Each row has a hidden value. The values are split into ranges, and the tier after each row names the range that its value falls in. Each part has its own value, ranges and names.
[ 140  -58  -83 -106  -20   36   75  254  -15 -152   69   91  273 -129
 -338 -394  161  -16 -195 -206  -44 -192    0  238  -15 -101   81   32
   44 -296  -95 -102   78   78  100  -82 -130  -80] : H
[ 198  222  334  100  -85 -169 -120  228  -29  188 -528  -40 -119 -107
  109  257 -166  -78 -295  -53 -248 -191 -486  -49  253 -126  -72   77
  332  237   43  393  -24  163   13  249  253   24] : X
[-242 -127   48  285 -117   13   25  166  -95  -23 -190 -119  291 -314
 -251 -429  218  152  440 -363   17  -76  -91  215  -20  -58   27 -315
 -100 -280 -182 -139   93  289  -12  -13  -54 -138] : D
[  25  319  207  -71  119 -204  136   54   93   67 -268   73 -429  118
  155  165 -187  156   -6   60 -106  195  -33 -245   25 -151  -47  294
  312  167  -14  255 -279 -119 -200  137  -12    0] : L
[ -64  289   68  -72  148 -138  120  129  100  -82   20   16 -179  200
  -50   27  -42  218  -28 -105  -83   70  126 -159  -17 -129  -27  241
  173  -29   64   47 -203 -105 -123  104  -89   47] : L
[ 204 -125  -17    0  -99  190  -71  130   80  113  186   26   67 -243
 -230 -249  206 -152  158   57  229 -231   50   97  118   39  155  187
   36   43 -115  -32  139 -139  149 -248  -51  -97] : D
[-272  161  151  111 -183 -134 -179  127   87   41   45  -73 -172 -217
  -91   68   74   81  265    8  -56 -176   62 -178   35   93   22  277
    2  191 -129  318  -66  -29  259   71   64  201] : W
[ 165 -257   91  128   22 -102  327  375  -42 -149 -247   33  200 -387
  -47  -26 -155 -130 -213 -195 -247  -64 -367  361   47 -102 -230 -174
   83 -186 -211   89  -29  116  -83  240 -103 -255] : X
[  91 -250 -179 -255   67   97  452  156   43 -168  108  194   43 -247
 -229 -442   39   38   84   34   38  132  163  283 -199  -23  -16   63
    7 -368 -314 -135  -75 -109 -121 -165 -346 -270] : M
[ 130  107   72  446  145 -128  -96  115  116 -110  141   25  -14  -44
  -45  -71  123   16   19 -327  158   85   49 -135  174 -298  163  137
    1   55  201 -177  -83 -171  -83  117 -156  -24] : D
[  90  337  114  -78  142  -34  -15  158   12   37 -138  -53   24  352
 -139  -79   42  179 -129 -239  -54 -105  -39  -73  117 -190   38   82
  282  -74  175  -64  -36   65 -153   20   58   -4] : H
[ 119 -208  -38  102 -109 -109   81  165  169 -163  301  238 -199 -594
  -56  -50    8 -214  -30  166   44   24  117    8  -17   13   80  417
 -127  120 -245  222 -116 -336  262   40 -262   14] : W
[ 270  344  310   52   80   74 -166   92  -35  384 -453 -154  -58  317
   22   69    4   55   12 -135   58 -174 -324 -113  344 -178   59  -29
  426  194  239   13   84  119 -244  -31  288 -101] : N
[  10  110  122   47 -195  181 -193   59  -65  344 -267  -57   -8 -244
 -113 -131  113  112  185   36   40 -187 -192  -16  216   58  173 -106
  -74   40  184    1  211  130    9   -1  168   58] : Z
[  36 -169 -137   48   13   -6  112  278   84 -293  405   87  242 -238
 -337 -305  173  -57  -53 -209   24 -151  180  201  -42  -47   43  141
 -119 -242 -137 -135   17 -124  172  -36 -265  -50] : Z
[ -38   87   48   -3 -214   44 -105    0   99  204  -23  105 -358 -444
   23   45    6   68  130  312   31    9   25 -196   74  113  172  285
 -154  199   73  236  -15 -169  137   74  -13  179] : A
[ -52 -165   39   81 -348  199 -154  159   -6  242  -38  -46   42 -631
 -155  -52  102  -54  188  181   -5 -312 -178  111  158  245   87  -17
 -253   70  -16  158  243   45  262   40   94   91] : X
[-223  205  236  203  -97  -32 -179  179   -3  171 -147 -234   18  -28
  -80  130   53  150  274 -173  -79 -260 -146  -95  189   48  -50  -39
   46  130   84  130   57  127   50  147  198  110] : W
[ 329  152    5  -81  -12  182 -147  204  105  149  171    1   18  -15
 -134  122   45  -59 -367   82   28 -312  -79  -46  273    5  131  242
   24  109  372  -17  144 -177   87   58   67  116] : X
[ 388   23  330  212  134 -174   98  262   13   77 -362    8  -70  -35
  137  203 -194 -237 -182 -161  -87  -55 -418   67  278 -237 -142   52
  415  223  -93  194  -81  -31 -173  146   83 -248] : Z
[ -95   63 -148 -277   31  103  210   97   42  -75  128   84    6   -9
 -270 -360  117  255   98  -11    7   33  245   63 -145    5   77  100
  -38 -314  -34 -147  -38  -40  -69 -105 -201  -22] : H
[  65  -61   42 -161 -125  116   47  133   -3  130  -95   30    9 -203
 -197 -263   98  -27  175   75   47 -170  -41  132   22   64   49   82
  122  -50 -232   92   80   37   70 -193    5 -109] : M
[  45   27   76  -83   53   -6  116  306   16  -68   18  -84  192   76
 -220  -82   33   -5  -40 -197  -98 -263  -66  166   50  -30 -127   43
  213 -113 -137   35    9   54   23  -17    6 -101] : L
[ -48   70  266  140 -196    9 -177   21   30  335 -238  -54 -281 -290
   37   51   29  -32  440  154   96 -109 -137 -142  189   89   73  146
  105  333 -144  288   41  -31   72  -59  162    9] : H
[ -93 -173   48   86 -109  -65  158  206  -99  -93 -279   23  217 -349
 -224 -443  108   37  208 -256  -88  -40 -147  290  -89  -87  -27 -196
   54 -292 -368   18   19  271   11  -41  -94 -204] : N
[ -42 -201  137  306 -275  -72 -107  110  -24   80 -177   85  -54 -693
  -70 -203   94 -131  298   -5   31  -59 -171   83   92   20  113    9
 -132   96 -276  207   71   50  207   23  -24  -38] : H
[-137  -11  299  428 -182   -2 -257  143  -44  255 -220 -218   64 -281
  -76   -3  128  -32  507 -197   76 -261 -250    3  279   39   16 -145
   12  211  -81  107  165  144   80   27  208  -31] : M
[-107  387  206   50  -42  -69 -259   14   80  195  -74  -81 -259  160
  -55   44   98  160  237  -30   70 -107   69 -316  146  -46  137  293
  199  244   88  167  -52  -45   41  -38  140  162] : M
[ 401   18  -18   -2   90   76   45  219  116   -9  188  118   -5 -110
  -77   48  -15 -126 -381   18   37 -113  -54   25  201 -108   90  231
   25   39  236  -66   28 -255   -8   85 -104  -23] : W
[-218 -175 -191   78 -134   58   46  291   25 -264  374   -5  356 -404
 -409 -339  233  103   39 -226  -66 -233  161  234  -86   79   47  -36
 -360 -361  -43 -154  108   39  262   74 -217   86] : A
[-298  -64  -36  163  -69   42  -39  261   64 -137  392 -164  259 -160
 -342 -150  224  107  326 -249   24 -294  188   96   13  116  -28   17
 -202 -141  -69 -102   85  -22  203   13  -89   71] : L
[ -76 -268  -43   47  -41 -185  310  152   98 -270  129  225 -147 -515
 -100 -266   -4  -73  213   24  -12  187  159  131 -202  -32  -36  239
  -40 -112 -507  164 -210 -175   94  -24 -348 -150] : H
[ 212  -20  121  329   75 -103   84  160  129    5   -7   88 -231 -338
  167  276 -165  -73 -146   13  -26  127 -167  -92  220 -128   -5  152
  -68  191  200   67 -102 -267 -120  331 -116  -23] : X
[-101 -257 -143  170  -91  201   35  243    4  -97  347  -54  379 -388
 -381 -350  257   45  235 -215   97 -231  101  270   54   91   79 -168
 -365 -297   19 -311  224   -9  119  -22 -175  -45] : Z
[ 161  -76  -43  221   83   59   79  112  157  -27  324  107 -128 -292
  -23   32   20  -21   30   26  157   92  115  -62  155  -55  120  184
 -220   62  214 -163  -19 -372  -67  122 -232  -15] : L
[  -2 -113  275  443   61 -188  107  202    4  -13 -259 -105   21 -193
   39  -21  -24  -91  364 -316   24   31 -231   96  124 -176 -143 -102
  217   91 -289   81  -96   55 -144   78  -21 -275] : D
[ -84   15  142   16 -283  118 -257  278  -36  187  -47 -197  235 -238
 -273  -36  163  -60  122  -54  -75 -565 -200  123  182  189   -6   -2
   26   72  -85  212  243  191  340  -34  246  105] : A
[ 290 -142 -119 -213  121   47  418   73   73  -83  -24  305 -178 -248
  -49 -310  -68    5 -101  139   56  294   80  136 -106 -138   70  163
   61 -216 -141  -92 -139 -217 -228  -76 -337 -250] : M
[ 162  -59   10  162   28  203  -34  197  -22   93   53  -79  286  -90
 -241 -220  173   14   63 -239  121 -210 -105  170  228  -65  101 -179
  -74 -148  198 -306  222   28  -85  -27  -14 -119] : M
[ 355   33  326    6   37 -102  153  145  -56  224 -647   64 -175  -93
  142   10 -189 -153  -50   -2  -78   37 -453   92  174 -197  -90   -4
  490  154 -231  265  -74  104 -235    2  121 -307] : M
[-299   97   29  176 -119   17 -153  118  170   33  370 -124 -150 -215
 -119  162  109  137  330   53   55 -173  213 -204   83  180   38  278
 -221  167   95  105   -4 -214  200  113  -31  240] : X
[  93   34  276  371 -127  -93 -224   -8  115  244 -121   14 -362 -353
  128   92   44 -163  393  103  220   10  -94 -232  227  -53  145  298
  129  463 -136  280  -54 -194   85  -42   64  -22] : D

[  16 -128  254  -92   20   56   -9   48   58 -242   -5   30   59 -155
  112 -421   88  232  -15   62 -226    6 -101   75  184  138  -79   67
  125  210 -115  286   61  207   55   12  -20  144] : B
[ 126   51  159 -261  318   87 -109 -337   39  198 -126  -29  -39 -210
  -31 -659   81 -109 -148  138 -181 -171  -40 -378  156 -100  101 -262
  -41  -68 -433 -101 -127  112  -12  464  350   27] : C
[ 104  191 -133 -139   46 -182   81 -219   98  459 -104  -46  -32  176
   53 -198 -160 -374 -290 -141  274    1  262 -507 -132 -378  169 -246
 -160 -288 -391   78 -277  -70 -298  429  136  160] : C
[ 355   34  115 -234   58   69 -190 -230  124   77  -48   34  -86  -25
 -119 -337 -125 -247 -242  -36   -9 -234   25  -85  -12  145   98  -40
   63   96 -184   72   39  157  -47  202  208  139] : S
[  37 -100   12 -214  -28  116  152 -130   22  -16   23   14   68 -124
   56 -403   89    6 -197   -1 -237 -185  -94 -101  194   29  115  -29
  104   17 -202  205  -16  205 -108   89   49  152] : P
[ -38   20  147  258   87 -189 -232  147  -77 -100  223 -167    0 -400
 -191  203  148   98  151   49  -32  140   57  330   44  205 -219  178
  242  345  198   -7   78  -29  336 -147 -148 -318] : S
[ 145  143  -93  -29 -341  -56  -38  -16   28  -14  246  -51  -13   -3
  -30  318 -148 -120 -298 -178  175 -111  142  189  -95  101   27  116
  131    5   59  205  118   86  -70 -117 -136  -44] : B
[  -3  -23   23 -101  -85 -191   98  -13    0  -65   -8    5   68  -36
  108  -37  -82    5 -129 -142  -60  173  130  -55  -14   57 -132  120
   83   34 -207  409   57  220   80  101   34  226] : B
[ 140 -260  119 -293  238   76   61 -228   42  -10 -166   68   29 -209
  -77 -682  147 -107 -109   33 -421 -142 -119 -173  227  158   24    2
  161  199 -263  183  -12  316   44  195  248  298] : C
[ -23  421  177  240  126 -213 -424  -59  -26  261  199 -232 -263 -166
 -122  107  189 -125  -13   52  276   68  210 -104    1 -335  -51 -295
   -2  -53  128 -417 -173 -271   44  102   -7 -622] : V
[  38  -37 -100 -102    7   95  137 -106  102  224   69  -67  196 -145
  -59 -246 -119  -94 -207   65  108 -246   38  -83  -21  -69  210  -88
  -46  -39 -310   89 -164  -37 -287  241 -109  141] : Y
[  52  235  340  190  -14 -385 -442   68   62  -35   50  -63 -345   83
  -56   97  142 -141    9 -151  185  299  295   36  -51 -160 -291  -84
  116  199  318  -31  -17  -14   92 -134  -51 -267] : Y
[  12   19 -162 -362 -141  395  345 -235    5   74  133  -27  268 -194
  207 -441  -79  164 -383  123 -161 -450 -211 -196  205  -35  368 -132
  -57 -312 -560  194  -37  150 -272  321   69  144] : P
[-125  -33  -93 -124   10    1  264  -80  -52   82   47  -68  192 -206
  130 -232   43   99 -141   21 -136  -12  -14 -179  130  -82   63  -28
   22 -123 -363  231  -87  108  -39  222   22  105] : V
[ -33  -27 -178   38 -305  -54  169   78   39   32  248  -79  177  -90
  -48  263 -117  -43 -222 -112  168  -97  133  228  -85   48   50  134
  103   50   11  271   -1   23 -198 -127 -332   67] : Y
[-340   52  -42  272 -211 -208  168  305  -76 -111  303 -180  264 -260
  143  380  -14  360   57    6  155  262  134  269  -26  -39 -167  166
   63   40  -29  314  -11  -83   64 -102 -422 -133] : B
[ -15   -3 -162 -101 -122  -70  118 -156  -70   85  202  -78   24 -220
  -98   95   57 -188 -216 -121 -191 -157   45    3   79   62   57   76
  189   20  -72  136   47  177   32   18    5  -36] : T
[ 301  297   78  -17 -234 -103 -343 -109  153  135  156  -42 -225  167
 -134  191 -190 -339 -323 -172  393 -154  265   63 -200  -63   52 -102
   22    6  130  -34   16  -36 -208  -18  -61 -134] : B
[-101   16 -188 -212 -254  103  395  -69   11   62  110  -21  234  -15
  256 -163 -102  107 -319  -56  -14 -144   -7 -170   80 -140  199  -47
  -46 -271 -397  375  -70  124 -284  177  -91  221] : P
[-139  295  182  335 -111 -208  -98  326  -38  -86  174 -141 -157   42
  318   82  228  294  104  -46  167  341   46  -33  142 -287  -91  -24
   82  -25  177   79 -101 -207   90 -152 -199 -388] : Y
[ 328   -1  157 -139   58  -40  -88  -54  144   33 -167   89 -198  207
   85 -480   15 -210 -137 -142  -61  -17  -12 -247   87   -3   91   -2
  109  120  -76  215  -48  123  -59   91  183  224] : B
[-249  228 -160  233 -284 -326  148  192  -78   95  265 -177   88  -27
  160  501  -24   84 -102 -167  305  293  276   32  -99 -252 -104   48
   23 -162    7  233  -88 -125  -42  -66 -307 -186] : C
[  73 -105  -30   51 -131 -161  -52   24  -44 -103  189  -53  -37 -212
 -213  221  119 -151  -93 -161 -137    2   80  300   43  261 -139  249
  337  318  260  177  140  189  164 -280 -121  -53] : Y
[ -75  206    3  227    7 -425 -230  -21  -31  252  168 -182 -158 -114
 -236  367   98 -310  -47 -145  250  199  371   15 -136 -207 -181  -81
   94   81  209 -128 -124 -121   34  -36 -129 -324] : V
[-102  418  271  370  116 -277 -444  134  -28  106  226 -252 -152 -219
  -24  227   87  123  140  106  346  253  219   49  -59 -238 -180 -163
  -26   29   93 -264 -109 -313  186   94 -118 -602] : S
[ -80  186    5   75  -23   62   -4    4  -25  119  211 -161   48 -213
   68  -84  105  131  -98  108   91 -105  -18  -48  119 -180  125 -143
    6 -114 -118  -88 -125 -142  -86  101 -110 -291] : V
[  26  -57 -116  -94 -161 -392   61 -137   -1  102   38    9 -118   57
 -152  208    1 -459 -224 -364  -95  111  302  -56  -85    8 -144  121
  212  127   87  314   38  275    1  -72    7  191] : T
[ 129   66 -163 -347 -387   77  213 -228   66   37  119   61    8  143
  125  -60 -165 -204 -492 -229  -50 -290   64 -133   15  -28  201  -20
   49 -202 -226  357   72  285 -295   77   33  252] : T
[ 241 -208 -151 -359   70  101  178 -310  152  256 -104   50  200  -88
 -179 -423 -254 -358 -332  -32  -46 -350   55 -177  -78  125  224  -13
   -9   35 -462  241  -86  201 -276  368  114  493] : B
[ -94  -62  -98  235 -283 -231   11  173 -119 -155  384 -123  -83 -242
 -182  500  264  -92  -22 -219 -183   35   60  429  117  200 -137  316
  441  347  509  158  152  114  194 -519 -319 -277] : T
[ 184  -64   88 -248   97   23  -83 -263   54   58  -49   23  -50 -141
 -133 -380   41 -211 -214  -24 -186 -176   21 -107   87   95   20  -57
  113  105 -171   72   14  239  -16  165  198  132] : C
[-255    3 -202  162 -265 -167  195  121 -114   -3  360 -176  189 -296
  -63  456   71   74 -101  -86   37   45  136  282    7   16  -77  155
  179   49  103  196   16   12    7 -204 -361 -177] : P
[ 186 -102  111 -229   93   75   13 -159   40  -30  -92   58  -68  -72
   25 -529  135  -83 -154  -32 -292 -122 -108 -167  214   87   62   -7
  158  109 -153  166    8  243   17   99  208  167] : C
[ -77  189  220  227   47 -298 -230  128  110  129   54 -117  -80   19
    3    7  -16  -29   42  -11  342  232  279  -40 -122 -276 -134 -144
  -65   78   29    4 -191 -193 -109   88 -203 -147] : B
[-256   60  130  342 -161  -41   16  362  -44 -189  314 -165   47 -213
  143   90  294  402  119   74   36  127  -59  290  210 -103  -65   55
  171  157  281   72  -60 -160    3 -331 -443 -373] : V
[ 358  141  232 -124 -184   -6 -309  -73  139 -123   40   67 -284  180
   -3 -145  -27 -179 -253 -169   54 -118   63   56   17   93   -2   -2
  153  143  161  126  128  171  -59 -120   73    1] : B
[ 170  195   67   77  -33 -326 -323  -82   36  139  105  -92 -177  -34
 -226  294  -95 -339 -130 -176  237  101  323   65 -196   23 -159   23
  105  136  116    1   32   11   98   19   14 -144] : S
[ 301   68   42 -342 -135  -46 -178 -382   92   97    5   67 -224   84
 -187 -150  -53 -475 -429 -222  -70 -264  170 -110  -28   46   37 -108
  120   22  -22   76   87  319 -148   66  218  123] : P
[  88  264  326  228   60 -141 -423  104   49  -22  129 -117 -268  -61
  -15  -56  172   29   60   27  149  105   80   55   67 -117  -96 -102
  101  166  229 -164  -46 -147  102  -73  -58 -411] : B
[   7   28  187  -46   74   67   21   56   71  -57  -14  -30  117 -106
  198 -415  -36  254  -18  120   -2   16  -66  -99  104  -33   40  -48
  -40    8 -317  211  -68   11  -31  226   -8   90] : S
